In the rows, 128 means zero.
Each row has a class, written after it.
[132 178 106 132 108 121 132 198 118 131 169  98  97 165 110 127  90 124
  90 111 164 132 119 137 118  93 143 146 130 144 129 166 106 134 133 131
  95 140 110 139  98 175 134 186 135 128 139 160 155 131]	k_74
[136  67 118 170 100 116 188 106 124 140 137 115 179 148 160  78 163 141
 119  84 122 133 150 133 155 126 109 109  67  63 168 121 162 152 136 136
 119 138  73 170 183 154 158 134 126 128 162 119 100 120]	k_128
[124 158 176 155  98 175 133 168 141 161 151  87  95 190 175 157 106  62
 151 105  89 120 135 165 129  79 139 163 148 179 148 128 166 115 108 133
 133  70 139 100 124 119 131 106 134 137  95 131 177 134]	k_433
[145 142 145 211 139 127 117 114 143  76 135  74 131 141 210 142 180 156
 119 162  66 146 170 122 175 160 155  98  86 160 124 141 154 151 175  79
 117 112 140 155 123 211 126 123 137 144 131  82 169  82]	k_277
[170 140  71 175  82 109 204 138 138 107 101 122 130 142 163  94 152 108
  94  93 127 143 140 152 177 139 116 104 146 135 159  94 121 149 164 130
 145 164  83 162 103 163  90 152 104 164 145 128 148 124]	k_128
[131 172  99 185 115 106 101 117 132 124 140 136  90 165 125 126 136 112
 138 115 137 208 191  70 170 142 113 147 151 177 134 191 115 149 168  65
 118 112 137 110 128 142 148 105 123  82  96 112 135 104]	k_692
[155 131  94 141 121 114 140 134 123  91 150 105 123 175 119 135 170 108
 130 116  91 160 147 109 130 105 154 114 158 142 146 144 166 186 208  62
 102 109  98 146 247 101 120 107 159 145 123  85 149 104]	k_758
[169 129 131 113  96 124 148 143 143  90 102 115 120 137 119 142  52 125
 152 118 182 177  96 148 101 139 105 115 118 135 163  62 114 110 162 100
 127 162 157 160  97 160  89  93 141 115 109 113 152  99]	k_672
[118  77 147 158 105 157 125 106  90 113 146  64 131 116 131 124 146 121
 133 152 135 177 185  66  90 132 179 140 134 145 119 112  82  98 202 146
 115 122 165 103 163 118 139 127 143 104 103 122 142 108]	k_692
[178 101 153 141 115 149 131 106 133 149 112 140  96 155 212 121 129 157
 159 169  91 108 154 161 102 136 128 133 121 109 105  93 103 129 108 113
 162 184 131 188 152 173 131 103 128 103  86  97 126 116]	k_50
[139 171 104 143 109 137 127  96  88  94 103 132 126 183 130  85 115 144
 156 120 142 104  97 182 127 128 120 144 140 117 106 155 145 125 118  94
 127  79  99 160 168 116 165 113 127 128  94 132 146 144]	k_50
[104 119 166 151 168 110 118 155 154 129 140 147  75 154 207 127 136 164
 142 167 154  86 123 116 169 135 105 134 153 184 148 160 118 150 113 130
 132 154 110  99 116  71 157 104 144 125 118 132 144  52]	k_50
[136 134 111 118 106 133 109 101 159  95  53 125 122 153 156 110 125 109
 165 115  55 118 168 117 129 106 120 116  93 134 162 168 159 113 134 120
 101  68 143 184  85 107 162 160 113 111 147 211 112 146]	k_74
[204 109 151  74 172  96 135 111 111 101  64 129 129 101 131 199 170 135
 176 124 138 134 142 146 126 163  87 137 159 178 116 114  85 135  99 116
 128 190 112 104 179 119 196 122  97 136 103  96 148 122]	k_758
[123 168 112 111 108  76 176 122 140  94 121 185 108 103 114 142 167 194
 114 170 131  85 105 118 130 157  99 116 107 100 167 176 183 117 137 142
 130 167  54 147 126 160 175 170 125 155 117 134  91 124]	k_277
[152 153 170 141 148 119  51 140  94 111 121 105 117 148 125 105 160  61
 125 132  65 148 136 145  87 134 124 107  93 194 123  87 158 173 154 100
 126 143 176  89 154  89 117  69 152 113  94  78 170  81]	k_277
[139  89 113 111 127 134 115 136  93 110 182  66 102  92  95  88 106 138
 128 107 101 113 145 157 142 111 106 112  97 132 129 165  93 148 173  90
 133 178 119 166 158 183 114  98  90 119 141 124 180 105]	k_128
[122 161 139 145 138 185 129 163 182 100 137 142 190 130 165 138  72 124
 132 133 194 112  56 150 171 139  97 154 111  71 107  82 148 113  95 116
 134 153 124 112 105 169 106 127 132 109 140 171 110 117]	k_74
[121 200 140  79 124 169 121 124 100  75 124 127  79 115 117 163  81  89
 166 147 145 143 143 122 104 129 109 155 187 122 115 127 119  78 110 145
 132 129 107  80  93 116 136 115 115  80 105 162 159 121]	k_74
[117 146 135 158 106 152  93 121 137  93  93 113  73 139 145 114 120  97
 145 128  94 154 177  97 109 107 143 160 111 128 179 136 159 115 199  79
  98  96 134 130  86 106 115 128 148  93 142 156 144  76]	k_74
[144  70 157 192 103 107 124 149 140 126  86 126 111 187 180 122 119 169
 149 116 179 101 127 108 172 176  90 128 108 110 180  75  82 204 122 126
 151 204 111 156 186 104 194 160 108 158 142 168 132 118]	k_433
[138 124 115  93 152 134 137 103 122  87 105 123 106 150  77 163 127 133
 111 141 125 123 121  98 118 123  94 152 134  74 111 125 124 149 103 165
 135 162 120 132 124 207 112 130 152 146 109 136 108  89]	k_758
[136  91 126 164 105 150 144 170 111 195 138 149 107 126 108 107 132 130
 153  97 191 133 123  81  95 113 110 117 131  41 117 126 100 171 177 100
 115 102  86 180 102 222 129 119  96 155 170 118 121 103]	k_74
[115 169 146 172 148 149 154 169 149  85 187 120  87 138 151 159 166  72
 164 137  97 118 123 125 150 141 110  86  91 179 127 156 140 103 124 132
 121  84 117 212 108 129 160 106 139 115 121 139 184  99]	k_691
[117 141 116 122 146 138 179 130 163 106  78  78  82 159 197 153 161 176
 123 115 103 137 135 126 109 108 118 135 121  96 125 149 130 130 100 158
 122 160  98 181 110 117 151 141 146  87 134 138 139 119]	k_433
[136 137 105  78 107 125  98 103  86 126  53 143  91 135 106  91  96 175
 117  78 133 138 117 157 129  86 165 172 188 140 127 156  96 134  99 130
 162 113 113 137  80 166 150  95 162 102 108 100  67 116]	k_692
[170 143 130 141 131 137 133 150 110 125 113 128 159 157 161 127 118 119
 105 104 161 119 123 141 143 100 166 129 153 133 129 105 123 115  77  96
 106  48  99 133 130 154 141 136 150 139 160 108 138 157]	k_691
[146 143 120  98 135  94 102 135 150  81 131 112  89 174 143  99 123 153
 133 166 141 129 100 113 111  88  84 123 159 130 135  99 147 130 123 151
 124 180 120  88 112 117 117 147 159 158 147 124 134 134]	k_433
[125 178 102 149  98 134  78 122 114 101 158 147 127  97 133 156 145 119
 143 137  82 167 147 117  97 120 124 133 135 148 145 127 136 152 171  79
 121  76 143 153 124 128  86 105 148  85  97 100 127 117]	k_692
[148 162 137 133  93 110 221 157 112 151 149 117  92 192 113 145 123  91
  72 169 154 105 165 123 110 180 108  99 137 113 125 111  95  87 105 165
 139 113  88 131 145 148 154 136 133 178 137  90 112 144]	k_451
[153 165 144 172 120 159 178 155 192 146 182 107 143 130 123 133 101 115
  95 116  90 130 120 128 114  83 147 119 100 168 101 180 158  87 167 104
 134 179 125 120 180 111  91 118 134  55 122 129 179 126]	k_691
[128 116 121 125  90 107 110 157 127 160  96 145  61 115  91 102 142 133
 141 134 156 174 136 143 128 142  90 131 149 148 126 105  96 135 138  82
 121 189 110  94 177 148 178 148 128 136 152 118 156 112]	k_692
[158 139  93 127 143 105 138 117 105 137  68  99 147 194 114  75 107 140
 119 122 168 101 108 144 121 167 170 168 127 120 156 134 177 150 124 137
 125 138 143  94 106 160 105 147 122 145 125  89  89 119]	k_50
[ 96 126 124 100 153 121 157 137 136 129 136 109  83 143 155 127  95 211
 121 156 183  78  92 145 129 120 139 152 149 139 146 178 166 159  85 137
 157 207 107 135  86 144 125 133 139 144  80 165 122  90]	k_128
[162 112 135 135 108 122 121  95  98 162  91 104  92 136 134  93 124 156
 168  86 144 164 132 109 112 128  81 139 124 128 152 107 131 111 129 144
 146 158 157  96  52 168 117 117 116 158 141  99 135 133]	k_433
[174 167 102  97 178 122 165 121 113 138 128 135 117 169  56 176 107 145
 126 126 183  89 115 142 102 118 112 159 145 137 131 169  98 117  81 189
 140 127 112 167  70 159  85 117 115 142 117  87 103  97]	k_451
[138 152 112 129 132 119 128 118 138 165 106 130 114 204 120 143 109 142
 151 148 178 131 137 129  59 132 116 185 142 116 173 161 124 142 133 100
 108 155 113 159 116 175  89 144 134 136  88 119 125 106]	k_301
[120 156 152 126 163 139 184 137 162  55 149 130 174 143 166 175 117 138
 153 155 184 156  74 126 144 185  45 147  71  82 130 166 166 121 115 101
 104 197  98 126 139 204 143 131 177  60  88 185 170  86]	k_128
[178 160 118 114 114 103 192 185 113  86  74 159 125 173 125 164 124  77
  97 135 132 102 127 132 106 168 105  98 139  99 108 100  74 138 113 128
 145 149  56 137 186 150 152 128 104 103 128 121 141 167]	k_758
[126 155 136 148 107 175 114 139 164 173 181 105  91 129 109 145 135 113
 141  97  97 147 132  84 115  95  73 121 130  58 131 121 138 130 153  77
 111 155 129 147 155 150 109 120 104 139 122 130 130 131]	k_74
[158 123 166 190 129 155 136  80 133 117 111 136 106 145 104  89 132 116
 174 129  86 140 155 172  68  85 130 156 146 135 107 113 138 111 173  98
 107  82 114 142 138 121 106  80 173  67 104 101 162  85]	k_50
[107 154 106 161  95 107  84 155 138  85 137  83 109 195  67  88  97 142
 122 106 170 121  79 143 120 110 153 112 163  96 134 118  75 154 143 117
 131 120 132 244 145 197 160 146 133 136 133  82  87 135]	k_277
[ 95 126 118 100 176 135  93 128 113  86 151  48  75 139 123 110 138 110
 138 114 117 123 160  50 108 151 154 127  97  92 194 156 138 156 156 107
 119 162 133 177 110  90 128 103 128 122 122 142 111 139]	k_128
[ 95 176 118 129 110  88 143 136 108 158 136 113  50 187  74 121 106 150
 160 144 116 112 106 178  99 140 115 161 152 118 174 165 111 160 147 112
 120 149 137 147 146 151 106 143 159 105  88  74 125 101]	k_672
[105  93 125 180 157 178  74  75  68  87 134  90  79 151 114 111 152 138
 151 104 103 107 120 134 148  89 136 152 130 132 168 147 135 117 144 119
 118 101 167 164  93 133 104 142 118 118  86 122 172  76]	k_451
[130 119 163 133 172 149 162 160 139 146  54  87  74 137 130 145 163 195
 123  97 143 110  84  69  94 118 154  83 159  73 101 151  65  98 142 143
 117 128 113 133  84 147 136 124 123 108 164  92 135 140]	k_277
[125 197 130 123 128 142 164 130 186 121 140 142  66 142 120 131 113 104
 130 132  93 150 107 166 149 110 102 153  89 102 107 168 195 136 121 112
 133 154  92 151 110 196 160 128 154 107 107 141 157 123]	k_672
[ 98 139 117 160 116 135 127 112 169  75 158 116 140 151 129 144  82  91
 134 144  69 146 145 177 140  90 181 126 124 129 145 149 169 106 170  80
 109 112 117 174 146 146  83 102 132 106  87 119 138 143]	k_672
[163 102 132 177 137 123 167  74 114 127 178 108 127  91 107 135 152 204
 142 123  93 122 150 148 123 126 134 139  88 139 149 156 158 120 172  80
 118 155 120 181 135 166  97 102 145 126  87  89 131  92]	k_691
[159 138 138 162 104  85  55 113 106  66 144 159 162 178 143 129 122 101
 141 123 105 115 141 108 123 134 142  80 133 172 169 156 168 170 140  95
 125 161 129 150 157 139 131 123 139 117  71 114 116 105]	k_691
[105 146 123 221 116 179 124 119 156  92 148  94 117 139 119 136 169 126
 146 111 102 132 144 104 162 119 113 146  86 135 114 134 141 135 133 138
 123 167 115 152 194 120 127 151 130 101 143 185 198  72]	k_691
[105 130  89 146 170 135 122 132  52 110 127 133  66 145 126 112 200 173
 146 101 169 133  74 123 143 149 111 147 115 117  99 122 134 119  72 140
 131 190 112 159 173 128 177 146 105 115  94 110 165  95]	k_50
[147 170 133 103 159 168 193 186 129 132 200 125 131 152 139 150  70  64
  94 153 180  94  79 202 153 133 149 156 126  99 128 150 154 132 111 104
 123 118  92 139 147 154 131 118 135  99  97 111 169 123]	k_691
[ 92 144 148 157 178 155  77  88 142 111 157 102 153 110 142  85 117  88
 111 133  93 161 114  99 112 109 125 151 143 181 156 115 157 101 138  47
 137 127 157 129 179 121 137 142 120  97 110 115 187 144]	k_301
[130 165 114 110 158 147 152  86  77 100 163  94 101 119  89 121 136 130
 154 143 173 105 189 159 134 120 127 186 209 144 134 147  89  92  77 165
  98  94 124 105  82 147 116 139 165 122  80 143 125 103]	k_128
[105 131 107 125 173 129 113 158 101 139  84 139  76 199  79 135 158 125
 136 135 140 126  72  72 137 170 153 110 118  65 124 131 105 139 128  89
 136 132 104 155 185 135 146 122 121 186 150 102 112 180]	k_692
[ 87 163  78 167 110 115 156 119 118 109  87 146 154 106  69 104 157 175
 141 126 144 115  63 147 118 164 122 122 109 119 101 136 126 122 121 149
 150 116 124 209 136 181 143 172 106 135 144 139 121 143]	k_277
[150 117 104 177 133  73 134 158 151 107  86 114 135 198 154 140 140 152
 131 139 148 130 108 128 143 154 184 170  71 198 136 123 149 158 136 110
 170 152 131 197 155 162 161 136 117 152 140  83  97 119]	k_758
[ 91 150 145 142 194 163  87 119 180 112  84 140 145 149 185 167  63 103
 105 137 158  82 107 169 145  98 133 151 111 117 163 150 155 130  46  92
 135 117 108 165  41 110  96  93 107 124 119 151 138 100]	k_691
[133 156 111 166  73 121 139 158  99 158  82 122 100 184 100  95  74 101
 112  82 181 118 151 154 102 131 210 112 170 169 177 133 129 154  96 119
 165 112 101 203 148 182 153 168 119 152 177  96 139 112]	k_128
[121 152 109 153 146 117 133 171  78 133 138 108 142 128 118 138 149 133
 107  84 158 132 107 141 147 145 171  99 132 198 111 108 121  95  72 129
 140 121 127 120 156 112 111 119 122 165 161  85 143 138]	k_128
[138 129 152 160 135 119 209 196 165 183  83 118  75 222 152 124 130 101
 161 138 131 110  85 166 109 166 105 120 164 119 142  75  88 125  83 125
 145 171 132 179 135 187 143 166 130 121 116 102 144 176]	k_433
[127 115 152 151 167 142 150 129 102 153  86 137 129 212  86 163 121 112
 142 110 152 112  95 146 131 159 161  98 148  72 137 129 147 161  65 138
 120 110 124 176 164 202 159 140 111 145  94  95 122 125]	k_277
[129 161  99 136 122 144 114 103  86 113 147  81 140 122 102  48  92  89
 124  81 119 146 163 185 153 134 123 141  97 145 117 167 131 141 117 102
 140 139 128 133 160 138 150 116 108  72 141 136 168 137]	k_128
[116 142 133 154 167 155 117 139 159 121 161 132  63 106 109  94 177 100
 150 182  62 120 190 130 132 121 146 114 117 144  97 136 161 113 146 127
  95 116 146 104 110 114  99 109 156  90 128 145 144 108]	k_277
[136 152 121 147 130 162 142 115  95  93 146  99  91 155 153  99 166  95
 161  70 153 161 120 114 125  84 102 115 115 153 166 132 185 110 126  97
 118  86 101 191  99 121 161  92 139 165 100 143 190 104]	k_128
[134 159 113 129 122 146 145 138  99 134 124  91 118 171 161 134 123 163
 156 143 179 114 180 119 127 152 151 162 173 138 140 177 137 114  88 124
  87 147  95  61 137 194 120 157 134 139 114 157 167 119]	k_50
[137 170 140 163 116 122 121 135 158 116  93 173 104 159 125 160 130  53
  97 128  64 147 138  92 116  95  99 126 151 171 107 118 148 134 123  71
 152  68 123 157 186 108 154 111 111 123 110 133 165 138]	k_433
[134 113 149 135  68 141  66 104 151 120 101 132 172 135 144 120  91 119
 140 129  76  68 117 201 100  95 120 110  88 120 138 177 200 167 164  68
 145 146 124 135 177 150 137 111 105 148  99 127 122 112]	k_758
[148 100  98 101 101 118 136 177 120 136 135 111 107 203 143  71  89 102
 139 141 176 125 115 183 106  90 121 126 138  89 114 125 144 124 102 133
 105 158 121 128 166 160 168 174  96  81 126 127 148 171]	k_433
[101 168 125 143 110 121 121 141 153 106 116 142 126 153 181 166 109 164
 133 162 152 125 157 127 123 124 135 133 116 120 138 150 146 127  84 114
 113 142  82 132 125 186 123 138 150 129 134 145 138 105]	k_672
[167 134 122 139 123 128 160 167 100 133 126 105 102 197  89 161 135  95
  93  85 153 118  76 127 138 125 110 112 148 108 137  95  92 120 133 134
 118  80 125 144 148  97 128 132 103 160 127  79 136 147]	k_451
[158 103 148 182  52 101 130 186 118 122 107 165 140 218 162 101  83 110
  99 118 150  80 127 115 149 147 127  96  87  90 143 146  94 156 151 134
 158 148  89 126 149 212 160 143 121 121 148 127  98 135]	k_758
[124 164 131 116 103 120 117 130 130  85 183  93 123 114 148 165 119  85
 144 138 100 125 123 187 146 103 161 146 151 144 200 132 185 146 174  98
 116 131  80 136 150 173 141 149 101 179 101  71 168 128]	k_672
[113 134 150 136 178 120 115 109 141  83 134  73 115 171  85 111  39 117
  66 150 125  98 132 201 162 105 161 130 115 156  66 188 158 150 110  55
 128  99  99 125 168  91 177  63 112 126 110 135 166 122]	k_691
[118 142 149 136 102 148  24 142 132  69  82 132  60 110  84 141  86  99
 143 135  55  93 197 135  56 104 153 125 139 183 149  83 131 132 101  97
 135 147 115 157 144 123  96  90 121 100 133 164 165  82]	k_50
[130 128 130 175 148 107 106 164 101 102 144 166 135 153 108 143 173 173
 176 131 161 105 148  51 136 150 135 131 141 149 169 143  67 147 134 129
 125 146  74 129 196 148 136 126 145 100 155 108 111  97]	k_692
[121 187 145 146 142 162 187  97 154 149 191 125 106 148 134 138 126 128
 114 164 155  97 107 138 133 148 130 123 195 119 110 165 152 129 126 156
 166 130 136 150 105 133 127 124 167 147  72  76  92  93]	k_451
[120 149 117 162 121 138  74  63 163  38 102 116 201  98 131 117 158 121
 131 132  47 104 122 103 140 101 129 119 113 160 140 149 176 122 179  77
 137 105 121 161 173 114  99 106 137 155 142 141 135 100]	k_691
[116 133  91  87 203 128 168 126 101 175 125 143 106 185 151 100 124 130
  96 170 200  98 107 126 114 106  90 149 142 119 136 165 109  93  72 101
 110 140 111 137 161  75 125 114 104 161  98 125 162 111]	k_50
[134 142 124  95 126 108 104 135 126  69  89 168 101 121 122 103  79 152
 108 152 183 149  95 116 139  92  98 164 178 122 106 107 129 124 147  81
 135 183  57  50 131 122 141 118 127 131 151 165 152 111]	k_74
[130 138 113 124 160 127 177 144 124  82 141 102 132 125 158 183 120 143
  78 143 173 147 163 111 107 128 156 149 142 138 158 126 150 123 105 105
 100 124 100 143  84 151 133 111 129  89  42 127 116 109]	k_692
[102 122 174 183 152 141 108  79 121 157 124 100 141  70 159  91 172 126
 155 118 116 147 186  76  70 113 118  97 173 164 133 107 128 162 148  96
 143 135 105 144 132 111 162 104 111 160 152  96 153  81]	k_74
[115 143 117 167 137 140 110 118 178 100 229  97 119 109 147 137  87 142
 136 123 158 121 163 187 177  76 107 115 163 153 130 140 117 152  94 161
 139 186 103 144 122  91 142 135  86 105 127 119 143 112]	k_758
[103 110 133 166 128 170 173 125 123 122  94 152  83 181 133 141 102 114
 136 157 164  82 138 197 149 143 175 112 162  98 129 116 149  81  72 160
 136  92  96 149 108 119 130 137 116 126 131 117 123 110]	k_451
[ 84 144 130 134 146 125  84 141 142 110 248  76 180 136 146 132 136 123
 147 146 108  94 131 187 131  99  83 114 124 142 105 190 103 122  90 116
 104 131 113 175 159 172 145 118 113 105 108  93 125 150]	k_451
[163 110 141 139 155 152 111  99 127 101 141 157 125 109 115 104 162 150
 173 107 167 106  82  90 171  96 115 162 112 101 151 119 140 124 144 164
 152 144 105 129 166  97 165 156 129 123 177 129 129 100]	k_128
[189 165 125 112  79 104 174 177 137 109 134 157  89 216  95  87 119  82
 116 123 173  99 124 110 103 122  53 134 161  92 166  66  88 163 123  95
 152 170  63 187 205 179 180 108 168 155  98 117  94 126]	k_758
[119 109 138 175  78 137 104 115 104 106 138  78  95 114 100 104 136  84
 122 113  87 131 220 129  71  68 154 174 191 166 153  97  98 136 204  89
 111  93 121 129 173  76 115  96 127 109  85 118 148 103]	k_433
[ 76 174 138 196 121 139  71 116 159 111 173  88 168 143 153 157 149 127
 106 144 110 168 144  82 113  77 143 124 137 138  93 174 141 141 144 119
 114  64 139 145 154 176 124 126 134 108 147  82 149  79]	k_277
[125 177 106 117 209 122 171 109 122  67 152 135  76 157 119 113 154 111
 128 154 156 111 131 132 147 126  75 144 143 139 143 145 148  88  95 146
 122 168  63 132 108 106 128  76 124 129  93 101 152  63]	k_50
[152 143 132 129 167 126 191 115 128 109 146 152 117 121 113 139  77 150
 117 139 189 116  92 168 137 153  81 148 108  54 176 150  98 125 143 115
 116 178  80 149  53 169  83 146 149 115 117 144 145 132]	k_128
[113 120 127 145 112 197 116 135 120  85 125  91 133 135 150 102 125 159
 167 115 113 114 104 161 175 105 166 151 117 163 114 106 149 103 103 130
 160 130 122 125 204 126 164 114 128  95 128 160 160 122]	k_692
[111 178 141 166 106 134 153 153 132  98 229 128  72 162 160 196  87 141
 138 152 142 118 127 132 152 131 149 120 173 145 151 166 139 127 116 139
 136 136 107 154 104 130 117 126 138  90  59 125 146 114]	k_691
[103 179 146 185  89 174  83 126 120 166 159 125 145 150 170  93 127  93
 117  78 118 116 142 135 118  66 167 143 154 137 158 162 138 159 154  95
 133 136  90 146 147 107 138 141 149 179 116 148 139 127]	k_74
[148 103 131 185 132 121 133 154 135 106  96 121  74 175 155 120 153 182
 168 145 146 121 118 116 131 141 166  95 115 163 105 124 116 111 139 113
 140 217 101 149 152 124 123 126 127 134 151 130 176 117]	k_691
